Below is a small trained network, with its code and all its weights. Each question gives an input and a class and asks what happens when units are switched off, that is, made to give their printed mean instead of their output.

import numpy as np


def w(rows, s, z=0):
    codes = np.array(rows[::2]) - 128.0
    scale = np.full(codes.shape[1], s)
    scale[-1] = z or s
    return codes * scale


def f(y):
    return y / 2 * (1 + np.tanh(0.7978845608 * (y + 0.044715 * y**3)))


def log_softmax(a):
    a = a - a.max(-1, keepdims=True)
    return a - np.log(np.exp(a).sum(-1, keepdims=True))


def net(x, mask):
    res = np.array(x, float).reshape(1, 5) / 4 @ E
    y = f(res @ A[0][:, :-1].T + A[0][:, -1])
    res = res + np.where(mask, y, B[0][:, -1]) @ B[0][:, :-1]
    return log_softmax(res[-1] @ U[:, :-1].T + U[:, -1])


A, B = {}, {}
E = w([
[57,211,183,161,65,231,168],'x0',
[57,127,1,207,164,129,162],'x1',
[94,125,159,138,115,39,172],'x2',
[111,170,120,117,131,109,88],'x3',
[88,29,124,157,20,135,72],'x4',
],0.0075)
A[0] = w([
[189,109,230,49,84,131,113,136],'n0',
[151,63,98,158,141,169,230,136],'n1',
[42,140,79,179,96,1,184,234],'n2',
[161,137,190,62,56,102,120,129],'n3',
[196,174,118,162,172,200,81,39],'n4',
[143,178,161,97,180,156,205,185],'n5',
[58,182,188,147,77,228,192,26],'n6',
[98,52,160,170,97,147,69,22],'n7',
[115,69,124,140,35,157,105,32],'n8',
[42,188,144,98,56,173,181,2],'n9',
[79,83,157,155,72,119,33,47],'n10',
],0.0085,0.0025)
B[0] = w([
[69,215,3,90,132,183,113,252],'n0',
[42,186,97,140,67,115,62,167],'n1',
[179,198,56,58,106,154,161,254],'n2',
[121,177,85,86,68,179,106,209],'n3',
[189,148,154,110,145,122,221,163],'n4',
[132,225,143,145,195,81,112,219],'n5',
[95,40,129,21,142,66,113,222],'n6',
[121,186,143,178,215,73,214,173],'n7',
[117,185,152,91,223,76,213,183],'n8',
[177,62,82,69,163,128,108,184],'n9',
[134,200,177,167,212,74,217,187],'n10',
],0.0076,0.0068)
U = w([
[173,132,124,55,132,153,175,255],'0',
[122,186,211,127,237,68,181,60],'1',
[66,167,56,72,82,173,70,91],'2',
[125,36,118,3,169,58,51,149],'3',
[40,160,156,105,126,94,51,254],'4',
[142,114,212,167,3,111,27,84],'5',
[131,52,231,205,63,135,47,1],'6',
],0.0069,0.0045)

Each question gives the input, the list of numbers given to net, and the class t.
The units are the neurons (one row each of A and B). Each row of codes is followed by its name. A weight is (code - 128) times the scale printed after its matrix; where a second scale follows, it is the last column's (A, B and U).
mask holds one flag per neuron, in row order. A switched-off neuron (its flag False) gives its mean, the last column of its row in B, instead of its output. The means were averaged over made-up inputs and are rounded, as every weight is.
A unit's drop is (log p(t) with every unit on - log p(t) with that unit switched off) / (log p(t) with every unit on - log p(t) with every unit switched off).
The circuit of an input: a set's keep is (log p(t) with only the set's units on - log p(t) with every unit switched off) / (log p(t) with every unit on - log p(t) with every unit switched off). Starting from all 11 units, units are removed one at a time, each time the one whose removal leaves the highest keep (on an exact tie, the one counted first), for as long as the keep stays at least 0.8.
circuit, biggest first: the units of the circuit, biggest drop first
most important unit: the unit with the biggest drop
top k neurons: the k neurons with the biggest drops, biggest first
drop when u is switched off: that unit's drop, to one decimal
input [1,-5,-2,5,-1], class 2: circuit, biggest first : [n0; n3]
input [7,1,-6,2,3], class 3: circuit, biggest first : [n6; n9]
input [8,-8,3,6,-2], class 2: circuit, biggest first : [n0]
input [8,7,-4,7,-1], class 3: top 2 neurons : [n6; n9]
input [-3,-2,0,4,6], class 1: circuit, biggest first : [n10; n7]
input [-5,8,7,-8,-5], class 2: circuit, biggest first : [n1; n2]
input [1,7,8,-1,6], class 0: top 3 neurons : [n2; n0; n5]
input [2,1,8,6,2], class 0: top 3 neurons : [n2; n0; n1]
input [-7,-1,7,-1,6], class 0: circuit, biggest first : [n2; n6]
input [1,-6,-1,-2,-5], class 2: circuit, biggest first : [n0; n3]
input [-4,8,7,4,-5], class 2: top 2 neurons : [n2; n10]
input [4,-4,-5,3,7], class 1: circuit, biggest first : [n10; n8]
input [3,-2,-3,3,6], class 1: circuit, biggest first : [n10; n8]
input [-7,-8,-7,6,-4], class 2: circuit, biggest first : [n0]
input [-4,-5,-1,5,3], class 2: top 3 neurons : [n0; n3; n6]
input [-2,-5,6,-6,8], class 1: top 3 neurons : [n10; n7; n8]
input [7,5,0,-2,-3], class 3: top 3 neurons : [n6; n9; n0]
input [8,0,-7,5,6], class 3: top 3 neurons : [n6; n9; n5]
input [1,6,8,7,6], class 0: top 2 neurons : [n2; n5]
input [8,-5,4,-8,-6], class 3: most important unit : n6
input [0,-7,-1,6,2], class 2: drop when n3 is switched off : 0.2
input [8,3,4,-1,4], class 3: drop when n9 is switched off : 0.2
input [1,5,-4,6,7], class 1: drop when n8 is switched off : 0.1
input [8,-6,-7,-7,-7], class 3: drop when n2 is switched off : 0.1
input [3,5,5,1,4], class 0: top 2 neurons : [n2; n0]
